Below are the code and all the weights of a small trained network. Each question names an input and a target symbol and asks about switching units off, where a switched-off unit gives its printed mean instead of its output.

import numpy as np


def w(rows, s, z=0):
    codes = np.array(rows[::2]) - 128.0
    scale = np.full(codes.shape[1], s)
    scale[-1] = z or s
    return codes * scale


def f(y):
    return y / 2 * (1 + np.tanh(0.7978845608 * (y + 0.044715 * y**3)))


def softmax(a):
    e = np.exp(a - a.max(-1, keepdims=True))
    return e / e.sum(-1, keepdims=True)


def log_softmax(a):
    a = a - a.max(-1, keepdims=True)
    return a - np.log(np.exp(a).sum(-1, keepdims=True))


def net(x, mask):
    ids = ['ΓΣδεηξφ'.index(c) for c in x.split()]
    T = len(ids)
    res = E[ids] + P[:T]
    u = 0
    for l in range(2):
        r = res
        for j in range(3):
            rows = slice(4 * j, 4 * j + 4)
            q, k, v = (r @ M[l][rows].T for M in (Q, K, V))
            z = softmax(np.where(np.tri(T) > 0, q @ k.T / 4**0.5, -1e9)) @ v
            o = O[l][rows]
            res = res + np.where(mask[u + j], z, o[:, -1]) @ o[:, :-1]
        u += 3
        y = f(res @ A[l][:, :-1].T + A[l][:, -1])
        res = res + np.where(mask[u : u + 4], y, B[l][:, -1]) @ B[l][:, :-1]
        u += 4
    return log_softmax(res[-1] @ U[:, :-1].T + U[:, -1])


Q, K, V, O, A, B = {}, {}, {}, {}, {}, {}
E = w([
[85,34,103],'Γ',
[164,189,111],'Σ',
[97,158,68],'δ',
[117,118,227],'ε',
[148,65,2],'η',
[48,193,74],'ξ',
[217,210,150],'φ',
],0.0071)
P = w([
[253,143,56],'0',
[94,162,114],'1',
[101,165,108],'2',
[112,146,98],'3',
[118,141,87],'4',
[114,136,108],'5',
[131,126,102],'6',
[131,124,112],'7',
],0.003)
Q[0] = w([
[120,74,72],'0.h1',
[185,79,136],'0.h1',
[156,167,206],'0.h1',
[70,144,111],'0.h1',
[156,148,132],'0.h2',
[210,157,137],'0.h2',
[163,3,132],'0.h2',
[94,191,124],'0.h2',
[87,140,151],'0.h3',
[74,148,103],'0.h3',
[140,144,61],'0.h3',
[156,151,61],'0.h3',
],0.02)
K[0] = w([
[156,109,61],'0.h1',
[67,111,76],'0.h1',
[67,149,182],'0.h1',
[197,141,130],'0.h1',
[88,135,147],'0.h2',
[48,101,160],'0.h2',
[172,7,108],'0.h2',
[116,204,136],'0.h2',
[142,114,91],'0.h3',
[71,114,87],'0.h3',
[49,118,167],'0.h3',
[64,111,197],'0.h3',
],0.02)
V[0] = w([
[83,254,101],'0.h1',
[89,186,99],'0.h1',
[149,54,140],'0.h1',
[154,116,144],'0.h1',
[132,23,122],'0.h2',
[132,134,130],'0.h2',
[128,190,129],'0.h2',
[133,113,127],'0.h2',
[96,96,155],'0.h3',
[139,89,102],'0.h3',
[92,133,172],'0.h3',
[96,138,164],'0.h3',
],0.0077)
O[0] = w([
[15,229,191,250],'0.h1',
[43,190,137,200],'0.h1',
[185,75,88,60],'0.h1',
[162,117,139,103],'0.h1',
[143,2,84,29],'0.h2',
[128,128,131,130],'0.h2',
[129,185,147,188],'0.h2',
[135,99,115,112],'0.h2',
[143,121,183,91],'0.h3',
[87,192,154,111],'0.h3',
[174,73,163,111],'0.h3',
[178,67,147,121],'0.h3',
],0.0068,0.0023)
A[0] = w([
[252,223,160,154],'0.n1',
[176,201,37,253],'0.n2',
[88,132,200,45],'0.n3',
[254,74,201,177],'0.n4',
],0.012,0.0016)
B[0] = w([
[240,133,239,173],'0.n1',
[80,229,61,254],'0.n2',
[121,64,139,172],'0.n3',
[9,101,174,127],'0.n4',
],0.014,0.0045)
Q[1] = w([
[220,117,131],'1.h1',
[57,98,83],'1.h1',
[27,218,213],'1.h1',
[73,135,129],'1.h1',
[63,37,36],'1.h2',
[221,88,131],'1.h2',
[74,223,144],'1.h2',
[134,119,233],'1.h2',
[160,83,191],'1.h3',
[207,9,79],'1.h3',
[117,146,128],'1.h3',
[143,110,162],'1.h3',
],0.013)
K[1] = w([
[127,92,198],'1.h1',
[168,120,51],'1.h1',
[47,242,100],'1.h1',
[128,150,86],'1.h1',
[106,55,10],'1.h2',
[209,132,130],'1.h2',
[50,133,189],'1.h2',
[166,229,149],'1.h2',
[125,109,213],'1.h3',
[105,2,142],'1.h3',
[132,145,117],'1.h3',
[128,125,175],'1.h3',
],0.014)
V[1] = w([
[117,147,161],'1.h1',
[175,54,2],'1.h1',
[121,132,121],'1.h1',
[120,128,110],'1.h1',
[99,164,209],'1.h2',
[201,89,147],'1.h2',
[126,157,227],'1.h2',
[89,171,208],'1.h2',
[75,84,125],'1.h3',
[79,132,174],'1.h3',
[78,145,192],'1.h3',
[15,72,152],'1.h3',
],0.0073)
O[1] = w([
[156,108,83,158],'1.h1',
[62,208,247,3],'1.h1',
[122,115,123,152],'1.h1',
[103,117,147,153],'1.h1',
[226,152,134,206],'1.h2',
[75,192,139,7],'1.h2',
[213,180,137,173],'1.h2',
[230,141,130,226],'1.h2',
[201,146,89,50],'1.h3',
[164,93,88,150],'1.h3',
[150,70,84,177],'1.h3',
[254,137,42,44],'1.h3',
],0.0081,0.007)
A[1] = w([
[82,58,239,220],'1.n1',
[196,74,214,2],'1.n2',
[61,108,2,194],'1.n3',
[52,198,92,99],'1.n4',
],0.01,0.0027)
B[1] = w([
[215,60,77,161],'1.n1',
[32,84,218,174],'1.n2',
[87,128,17,246],'1.n3',
[139,127,250,189],'1.n4',
],0.014,0.013)
U = w([
[174,98,45,102],'Γ',
[126,172,193,65],'Σ',
[197,35,142,126],'δ',
[252,199,134,254],'ε',
[135,84,138,141],'η',
[29,138,132,22],'ξ',
[107,167,128,159],'φ',
],0.0043,0.0026)

Each question gives the input, a string of symbols that net reads in full, and the target symbol t.
The units are the heads (4 rows each of Q, K, V and O) and the neurons (one row each of A and B). Each row of codes is followed by its name. A weight is (code - 128) times the scale printed after its matrix; where a second scale follows, it is the last column's (O, A, B and U).
mask holds one flag per unit, layer by layer, with each layer's heads first. A switched-off unit (its flag False) gives its mean, the last column of its rows in O or B, instead of its output. The means were averaged over made-up inputs and are rounded, as every weight is.
A unit's drop is (log p(t) with every unit on - log p(t) with that unit switched off) / (log p(t) with every unit on - log p(t) with every unit switched off).
most important unit: the unit with the biggest drop
top k neurons: the k neurons with the biggest drops, biggest first
k most important neurons of layer l: the k neurons of layer l with the biggest drops, biggest first
which heads matter: for each layer, one digit per head in row order, 1 if its drop is at least 0.15 and else 0, layers parted by /
input ξ δ η, target ξ: top 3 neurons => 0.n1, 1.n3, 1.n1
input ξ ε ε δ, target Γ: which heads matter => 100 / 101
input ε η η ξ, target ε: most important unit => 0.n4
input η φ δ, target Σ: top 4 neurons => 0.n2, 1.n4, 0.n1, 1.n3
input ε δ Γ, target Γ: 3 most important neurons of layer 1 => 1.n4, 1.n2, 1.n3
input Γ ε η δ φ ξ, target ξ: top 4 neurons => 0.n1, 0.n4, 1.n3, 1.n1
input φ ξ η Γ φ ξ, target δ: which heads matter => 001 / 001
input φ η δ δ ξ Σ δ, target δ: which heads matter => 011 / 111
input Γ ξ ξ, target ξ: 2 most important neurons of layer 0 => 0.n4, 0.n1
input φ ε ξ ξ Σ Γ δ, target δ: top 4 neurons => 1.n1, 0.n2, 0.n1, 1.n4
input δ η ε ξ ξ Σ, target ε: 2 most important neurons of layer 1 => 1.n3, 1.n2
input ξ ξ δ, target Γ: 3 most important neurons of layer 1 => 1.n4, 1.n3, 1.n2
input ξ δ ε, target δ: top 2 neurons => 0.n2, 1.n3
input ξ δ ξ ξ, target Γ: which heads matter => 100 / 111
input ξ Σ ξ η, target ξ: top 3 neurons => 0.n1, 1.n3, 0.n2
input φ ε ξ δ ξ η ξ ξ, target δ: top neuron => 1.n1
input ξ ξ Σ φ ξ, target Γ: top 4 neurons => 0.n1, 1.n3, 1.n4, 1.n2
input η ξ ξ, target Σ: top 4 neurons => 0.n2, 1.n4, 1.n3, 0.n1
input η ξ ξ ε, target δ: 3 most important neurons of layer 0 => 0.n2, 0.n3, 0.n1
input ε ξ ξ ε ξ, target ε: most important unit => 0.h1
